Each row was made from one path, in order. Every step used is in the known rows, and no mark comes twice. Write each row's path.
Known rows:
A-C-Z-Y-B: [ 39   3  12  28   1   4  16  30 -24 -12  -6  18 -20 -22  27  32   1  -4
  17 -26 -10  34   2]
B-R-Q-Z-C: [ 15  20   7   2  12   4  17  30  -5  16  -2  53  15 -18 -30 -18 -33   3
  -1  21   6   6 -17]
R-Q: [ -3 -16   1  23 -11  12  -1  11 -17 -11  14  12  12  -5 -17 -35  -6   8
   8  28  11   2  -4]
R-Q-G-A: [-10  -3  -9  33 -16   1  15 -19 -26 -26  11   9   2  -1 -15 -41   1   3
  26  22  -5   5   5]
Q-G-A-C-Z-B: [  7  13 -10  31  -4 -21  33 -20 -12 -21 -12   6 -24  -4  12  19  20  -8
  29 -22 -27  24  13]
C-Z-Y-R-G: [ 65  -1   1   9  55  38  11  23 -25 -29  10  13  20 -12  23  17   1  23
   9   3  17  24   7]
G-R-A: [  3  29  28 -11 -12  -1 -15  -4 -22  28  21   3  34   5 -28   2   7  12
  38 -19  -7   6  25]
R-G-Q-Z-Y-B: [ 65   6 -12  25   1  29   9 -14 -27 -19  15  26  19  -1   0 -20 -22  37
 -13   7  -7  20   5]
G-Q: [ 26  -4  18   2 -11   1  -8 -11   8   3   1  17  11   1 -13 -15   0  28
   6 -22  14   5  12]
R-A-C-Z: [ 18  10  26  36  -8   1   9  -2 -27   2  21 -18  19 -41  -3  13   1  13
  27   8 -15  11  26]
G-Q-Z-Y-B-R-A: [ 48  25  33   3   5  42  11  11 -19  20  13  44  25  -1 -26 -16 -44  10
 -11 -10  24  25   2]
C-Z-Y-B-R-A-G: [ 36  27  22  10  39  31  22  38 -30   6 -12  24  -5 -13   4  49 -23 -10
  16 -17  19  50   8]
Y-B-R: [ 19  32  21 -23  15  13  15  24  -2  13 -22  29 -49   1 -15  19 -37 -36
 -15 -34  10  40  -4]
A-G: [ -2  10 -34  23 -18 -18 -12   7  -7   7 -17  -3 -26   0  14  35  25  -6
  17   6 -29  -3   0]
Q-G-A-C-Z: [  6  21  -7  28 -10 -28  29 -26 -11 -26  -3  -2 -13 -20  12   9  22  -1
  39 -21 -34  12  18]
B-R-Q-G-A-C-Z-Y: [ 14  30  10  30  15  11  29  20 -44 -13 -16  46   4 -10 -10 -18 -14   2
  42 -12  -4  23   2]
Z-Y-R-Q-G: [ 31 -12 -14  26  27  50   3  15 -54 -27  10  26  -8  25  15 -19  -9  -7
  12  20  18   3 -23]
R-Q-G-A-C-Z-B: [  6  -5  -7  49  -9  -5  27  -2 -24 -27   2  20  -9  -9  -6 -18  11   1
  30   9  -9  25   8]
Y-R-A-G: [ 38   9  -7  14   8  21 -16   5 -25   1  16 -18 -20  -8   1  24  12  -9
   8  30  -9  -3  13]
A-C-Z-Y-R-G-Q: [ 78  -1   1  38  10  12   4  15 -33 -28   4  19   3 -24  29  12  18  37
  27 -13 -15  19  13]
B-R-A-G-Q: [ 15  41  15  14   1   7  -3   4 -27  29 -17  18   2  -7 -27  11 -14   6
  26  -8  -6   8  16]
B-R-G: [ 24  35 -10   4  25   9  10  -1 -26  -4 -19  22   3  -4  -9  -7 -17  17
   8  -4 -16   8   4]
Y-Z-B: [ 35 -14   6  -8  32  37  31  15  -3  26   6   7 -15  24  10  35   3 -19
 -21  -7   6   3 -14]
B-R-Q-Z: [  6  35  10   2  13  15  15  35  -8  13   3  45  21 -19 -31 -38 -30  -1
  -3  16   2   2  -9]
B-R-G-A-C: [ 38  31  -8  16  -3  -2  10 -12 -36  -9 -22  17   1  -5  -8  -5  -4  21
  23   0 -36  16  18]
R-Q-G-A-C-Z-Y-B: [ 18  -2   2  46 -10  11  29   3 -44 -34   7  24 -14  -8   1 -17  -5  -6
  32   4  -2  34   3]

Which path is each row?
[ 32  39  40  -1  14  13  23  26 -19  14  -9  17 -35 -28 -17  30 -36 -26
   2 -30   3  49  13] => Y-B-R-A-C-Z
[ 55 -13  15  28 -11  15   7  13 -29 -23  11  12   8 -10   7   0  20  15
  31  17  -6  28  24] => G-A-C-Z-Y-R-Q
[ 26   5  13   7  19  52  14  35 -48   1 -16  47 -20  28  -5  -2 -44 -24
  -2  -8  30  40 -22] => Z-Y-B-R-Q
[ 19  42  33  14  15   5  15  17 -27  17  -6  13  10 -34 -17  12 -17   3
  27 -13 -10  15  18] => B-R-A-C-Z
[ -3  12  -8  34 -17   3  -8 -11 -33  13   7 -23   1  -9  -6  25   5   0
  23  28 -19  -2  16] => R-A-G
[ 47  -3 -15  26  -5   4  -4 -32 -19 -22   5   6  18  -3  -4 -21   2  53
   8   2 -12   6  18] => R-G-Q
[ 45  -2   9  15  42  35  23  19 -25 -32  14  20  16  -9  10   1   2   9
  23   4  25  28   9] => C-Z-Y-R-Q-G-A
[ 55  35  14   2  10   4  24  11 -18 -11 -20  23 -36 -22  -6  25 -22  -6
   3 -25 -17  57  22] => Y-B-R-G-A-C-Z
[ 38   9   5  15  20  29  46  13 -30  18  -6  29 -27  19  -1  16   1 -23
   8 -12 -15  10 -10] => Y-Z-B-R-Q-G-A-C
[ -9  15 -13  12  -7 -13  22 -39 -12 -21  -3  -3 -11   7   0  -5   9  -7
  23  -9 -19   4  10] => Q-G-A
[ 36   1  14  -6  39  46  36  33 -15  31  -2  31 -12  21  -8  16 -12 -21
 -12  -5  13   9 -16] => Y-Z-B-R-Q
[ 30  11  14  -2 -10   3   2   0  21  10  19  26  31 -17 -16 -26  -7  27
 -13  -7   5  -2   7] => G-Q-Z
[ -6  -3 -12  48 -31 -10  14 -18 -35 -29   8  10  -6  -8  -6 -36  10   2
  33  17 -21   2   5] => R-Q-G-A-C
[ -3  16 -17  30 -26 -26  20 -36 -22 -23  -6  -4 -23  -3  11  -2  19  -8
  33 -13 -39   2  10] => Q-G-A-C
[ 35  11 -14  24   6  10  18   2 -30   2 -33  33 -23  26  -7  16  -4   2
   5  -4 -19  36   5] => Z-B-R-G-A-C
[  5  27   9  -7 -16  -6  -9  27  -5  18  32  36  43  -7 -29 -31   7  13
  22  -2  -8   2   7] => G-R-Q-Z
[ 40  22  21  18 -10  13  12   7  -2  26   6  42  17  -8 -27 -11 -17  15
  -6 -11   0  17   8] => G-Q-Z-B-R-A-C
[  9  37  12  23   8  -8  28  14 -25 -11 -13  38  -4 -25 -17 -19  -7   1
  38 -14 -12  18  10] => B-R-Q-G-A-C-Z
[ 34  -4 -22  20 -12   4   4 -39 -27 -28   6 -11  17   5   0 -11   7  36
  11  30 -27  13  27] => R-G-A
[ 64   6  17  23  -9  34  -3   5 -24   6  30  28  31  -8  -6 -21 -10  24
  -1   7   4   1   5] => G-Q-Z-Y-R-A-C
[  0  41   6  23   6 -21  19  -8 -27   4   5  14  -3  -5  -4  22  18  -4
  51 -47 -24  17  15] => Q-G-R-A-C-Z-B
[ 11  30  24   7 -30 -15 -15  -2 -33  26  19   4  21  -4 -18   7  17  12
  49 -24 -28   3  26] => G-R-A-C
[  3  37  27  -3  18  20   9   3 -27  24  -5  12  12  -6 -30  -1 -30  -3
  13  -1   6   8   9] => B-R-A
[ 21  22  31  -1  51  19  29  30   2  16 -12  24  10 -14 -18  33 -17   1
   3 -18  26  45  15] => C-Z-B-R-A
[ 30  17  11  21  12 -12  21  35  -2   5 -23  28 -20 -22  10  34   9  -2
  16 -32 -15  30   6] => A-C-Z-B-R
[ 38  20  39  -1  48  42  28  34 -26   3  -1  25   8 -13  -3  30 -37  -7
   8 -20  34  51   8] => C-Z-Y-B-R-A
[ 42 -23  -4  19  22  57  -7  26 -48 -18  13  25   2  26  10 -18 -10  -1
   4  28  28   7 -18] => Z-Y-R-Q
[-10  43  -1  21 -16 -25   6 -24 -37   2  11   4  -1  -5  -5   3  16  -3
  55 -37 -38  -5  13] => Q-G-R-A-C
[ 17  32   4  16   7  16  24  25  -7  27   5  34   8  -9 -17   5 -23 -15
 -18  13 -15  14  -7] => Q-Z-B-R-A-C
